Below is a small trained network, with its code and all its weights. Each question gives an input and a class and asks what happens when units are switched off, that is, made to give their printed mean instead of their output.

import numpy as np


def w(rows, s, z=0):
    codes = np.array(rows[::2]) - 128.0
    scale = np.full(codes.shape[1], s)
    scale[-1] = z or s
    return codes * scale


def f(y):
    return y / 2 * (1 + np.tanh(0.7978845608 * (y + 0.044715 * y**3)))


def log_softmax(a):
    a = a - a.max(-1, keepdims=True)
    return a - np.log(np.exp(a).sum(-1, keepdims=True))


def net(x, mask):
    res = np.array(x, float).reshape(1, 7) / 4 @ E
    y = f(res @ A[0][:, :-1].T + A[0][:, -1])
    res = res + np.where(mask, y, B[0][:, -1]) @ B[0][:, :-1]
    return log_softmax(res[-1] @ U[:, :-1].T + U[:, -1])


A, B = {}, {}
E = w([
[117,122,141,125],'x0',
[37,3,5,212],'x1',
[128,133,127,130],'x2',
[219,27,226,247],'x3',
[125,127,128,128],'x4',
[128,126,131,131],'x5',
[126,125,130,123],'x6',
],0.0053)
A[0] = w([
[170,146,185,56,135],'n1',
[29,48,8,199,199],'n2',
[172,171,224,37,71],'n3',
[216,8,250,232,95],'n4',
[194,254,216,94,104],'n5',
[207,153,142,78,184],'n6',
[239,42,207,238,115],'n7',
[165,114,157,142,119],'n8',
[56,46,77,167,130],'n9',
[178,244,176,148,144],'n10',
[39,16,25,155,191],'n11',
[26,217,65,76,6],'n12',
[13,231,59,78,52],'n13',
[162,230,198,123,112],'n14',
[167,175,231,40,82],'n15',
],0.0061,0.0015)
B[0] = w([
[165,111,152,132,167],'n1',
[219,39,217,225,254],'n2',
[146,51,178,185,193],'n3',
[27,245,10,22,253],'n4',
[189,63,218,217,223],'n5',
[132,143,133,152,165],'n6',
[13,254,31,37,238],'n7',
[123,162,114,118,137],'n8',
[151,100,168,168,191],'n9',
[192,74,152,159,183],'n10',
[217,52,223,217,242],'n11',
[45,214,34,39,201],'n12',
[41,203,55,53,220],'n13',
[173,73,178,177,184],'n14',
[190,75,183,181,197],'n15',
],0.006,0.0049)
U = w([
[216,6,212,221,252],'0',
[34,201,2,17,4],'1',
],0.0059,0.00025)

Each question gives the input, the list of numbers given to net, and the class t.
The units are the neurons (one row each of A and B). Each row of codes is followed by its name. A weight is (code - 128) times the scale printed after its matrix; where a second scale follows, it is the last column's (A, B and U).
mask holds one flag per neuron, in row order. A switched-off neuron (its flag False) gives its mean, the last column of its row in B, instead of its output. The means were averaged over made-up inputs and are rounded, as every weight is.
A unit's drop is (log p(t) with every unit on - log p(t) with that unit switched off) / (log p(t) with every unit on - log p(t) with every unit switched off).
The circuit of an input: a set's keep is (log p(t) with only the set's units on - log p(t) with every unit switched off) / (log p(t) with every unit on - log p(t) with every unit switched off). Starting from the 12 units with the biggest drops (on a tie, the unit counted first), units are removed one at a time, each time the one whose removal leaves the highest keep (on an exact tie, the one counted first), for as long as the keep stays at least 0.8.
circuit, biggest first: the units of the circuit, biggest drop first
unit that matters most: the unit with the biggest drop
top k neurons: the k neurons with the biggest drops, biggest first
drop of u: that unit's drop, to one decimal
input [-7,7,-5,-7,-7,6,7], class 0: unit that matters most : n2
input [-7,5,5,-5,2,-3,7], class 0: top 4 neurons : [n2 n11 n4 n7]
input [0,-3,1,5,-8,-4,1], class 1: circuit, biggest first : [n4 n7]
input [-6,3,7,-3,7,6,1], class 0: top 3 neurons : [n4 n7 n2]
input [-2,-4,4,-3,5,-8,4], class 0: top 3 neurons : [n4 n7 n5]
input [5,-7,4,8,8,2,7], class 1: top 4 neurons : [n4 n7 n2 n11]
input [7,-7,5,8,2,3,2], class 1: top 4 neurons : [n4 n7 n2 n11]
input [-8,3,3,5,2,8,6], class 1: top 2 neurons : [n4 n7]
input [5,5,-1,7,8,-4,-8], class 1: drop of n7 : 0.4
input [-2,-7,-8,-4,-4,5,5], class 0: drop of n14 : 0.0
input [3,6,0,7,5,-3,-7], class 1: drop of n5 : 0.1
